Here is a tiny trained network, its code and every weight. The questions are about switching its units off for an input and a class, where a switched-off unit gives its printed mean instead of its output.

import numpy as np


def w(rows, s, z=0):
    codes = np.array(rows[::2]) - 128.0
    scale = np.full(codes.shape[1], s)
    scale[-1] = z or s
    return codes * scale


def f(y):
    return y / 2 * (1 + np.tanh(0.7978845608 * (y + 0.044715 * y**3)))


def log_softmax(a):
    a = a - a.max(-1, keepdims=True)
    return a - np.log(np.exp(a).sum(-1, keepdims=True))


def net(x, mask):
    res = np.array(x, float).reshape(1, 3) / 4 @ E
    y = f(res @ A[0][:, :-1].T + A[0][:, -1])
    res = res + np.where(mask, y, B[0][:, -1]) @ B[0][:, :-1]
    return log_softmax(res[-1] @ U[:, :-1].T + U[:, -1])


A, B = {}, {}
E = w([
[58,66,247,141,112,119],'x0',
[74,96,77,5,102,125],'x1',
[132,78,135,141,239,169],'x2',
],0.016)
A[0] = w([
[73,26,159,94,106,88,96],'n0',
[229,185,72,186,163,105,201],'n1',
[92,112,8,98,125,91,169],'n2',
[158,169,87,190,116,154,194],'n3',
[168,83,69,155,239,176,151],'n4',
[115,169,118,137,47,21,255],'n5',
[146,18,97,130,234,206,201],'n6',
[68,70,122,104,92,174,106],'n7',
[146,151,48,89,117,120,152],'n8',
[172,53,183,211,88,64,159],'n9',
[197,194,153,161,156,121,169],'n10',
[106,139,200,207,123,125,150],'n11',
[164,111,173,149,86,115,140],'n12',
[124,130,83,73,151,150,125],'n13',
[75,101,141,91,105,91,130],'n14',
[46,120,166,59,121,155,95],'n15',
[94,147,133,128,52,109,231],'n16',
[175,225,122,184,96,149,185],'n17',
[146,183,99,196,179,116,164],'n18',
[126,198,109,60,148,117,136],'n19',
[85,84,206,192,208,176,131],'n20',
[201,66,37,33,108,143,131],'n21',
[122,135,156,163,64,93,171],'n22',
[127,127,45,51,166,99,123],'n23',
],0.011,0.0068)
B[0] = w([
[176,62,139,99,94,190,208],'n0',
[168,81,98,67,125,192,244],'n1',
[123,180,127,135,168,122,211],'n2',
[145,105,64,36,104,150,197],'n3',
[137,105,157,132,193,137,225],'n4',
[110,190,94,109,46,179,220],'n5',
[126,92,164,152,254,121,244],'n6',
[162,76,130,73,133,195,177],'n7',
[125,187,85,117,160,108,200],'n8',
[150,164,148,189,66,88,218],'n9',
[182,79,152,105,120,172,202],'n10',
[120,126,102,215,66,69,221],'n11',
[109,175,107,142,79,91,166],'n12',
[124,140,140,141,185,92,176],'n13',
[137,124,97,105,112,161,180],'n14',
[154,81,115,69,108,180,193],'n15',
[110,165,89,72,37,149,195],'n16',
[147,119,125,60,32,165,214],'n17',
[175,84,113,119,140,177,202],'n18',
[89,170,138,120,145,108,174],'n19',
[163,88,156,196,135,103,249],'n20',
[107,176,153,165,183,103,221],'n21',
[134,168,103,126,61,95,182],'n22',
[97,171,130,171,193,74,206],'n23',
],0.0093,0.018)
U = w([
[178,122,126,13,70,192,250],'0',
[167,8,114,90,171,210,143],'1',
[137,161,123,165,39,78,171],'2',
[175,89,194,201,142,81,20],'3',
[64,225,63,136,120,138,90],'4',
[129,148,177,124,210,71,35],'5',
],0.011,0.002)

Each question gives the input, the list of numbers given to net, and the class t.
The units are the neurons (one row each of A and B). Each row of codes is followed by its name. A weight is (code - 128) times the scale printed after its matrix; where a second scale follows, it is the last column's (A, B and U).
mask holds one flag per neuron, in row order. A switched-off neuron (its flag False) gives its mean, the last column of its row in B, instead of its output. The means were averaged over made-up inputs and are rounded, as every weight is.
A unit's drop is (log p(t) with every unit on - log p(t) with that unit switched off) / (log p(t) with every unit on - log p(t) with every unit switched off).
The circuit of an input: a set's keep is (log p(t) with only the set's units on - log p(t) with every unit switched off) / (log p(t) with every unit on - log p(t) with every unit switched off). Starting from the 12 units with the biggest drops (on a tie, the unit counted first), units are removed one at a time, each time the one whose removal leaves the highest keep (on an exact tie, the one counted first), for as long as the keep stays at least 0.8.
units of the circuit, in order: the units of the circuit, biggest drop first
most important unit: the unit with the biggest drop
k most important neurons: the k neurons with the biggest drops, biggest first
drop when u is switched off: that unit's drop, to one decimal
input [6,-4,0], class 2: most important unit -> n6
input [2,7,1], class 1: 4 most important neurons -> [n17 n5 n22 n9]
input [1,0,4], class 3: units of the circuit, in order -> [n1 n3]
input [8,0,-7], class 2: 3 most important neurons -> [n11 n9 n1]
input [0,-7,-4], class 0: 2 most important neurons -> [n17 n1]
input [-4,-7,0], class 0: 4 most important neurons -> [n17 n6 n3 n20]
input [2,-4,0], class 2: 2 most important neurons -> [n6 n4]
input [7,0,6], class 3: 2 most important neurons -> [n20 n1]
input [1,-5,7], class 3: 2 most important neurons -> [n20 n11]
input [0,-6,-2], class 0: 2 most important neurons -> [n1 n17]
input [8,0,4], class 3: drop when n1 is switched off -> 0.2
input [0,2,5], class 5: drop when n1 is switched off -> 0.2
input [5,-5,-4], class 2: drop when n3 is switched off -> 0.0
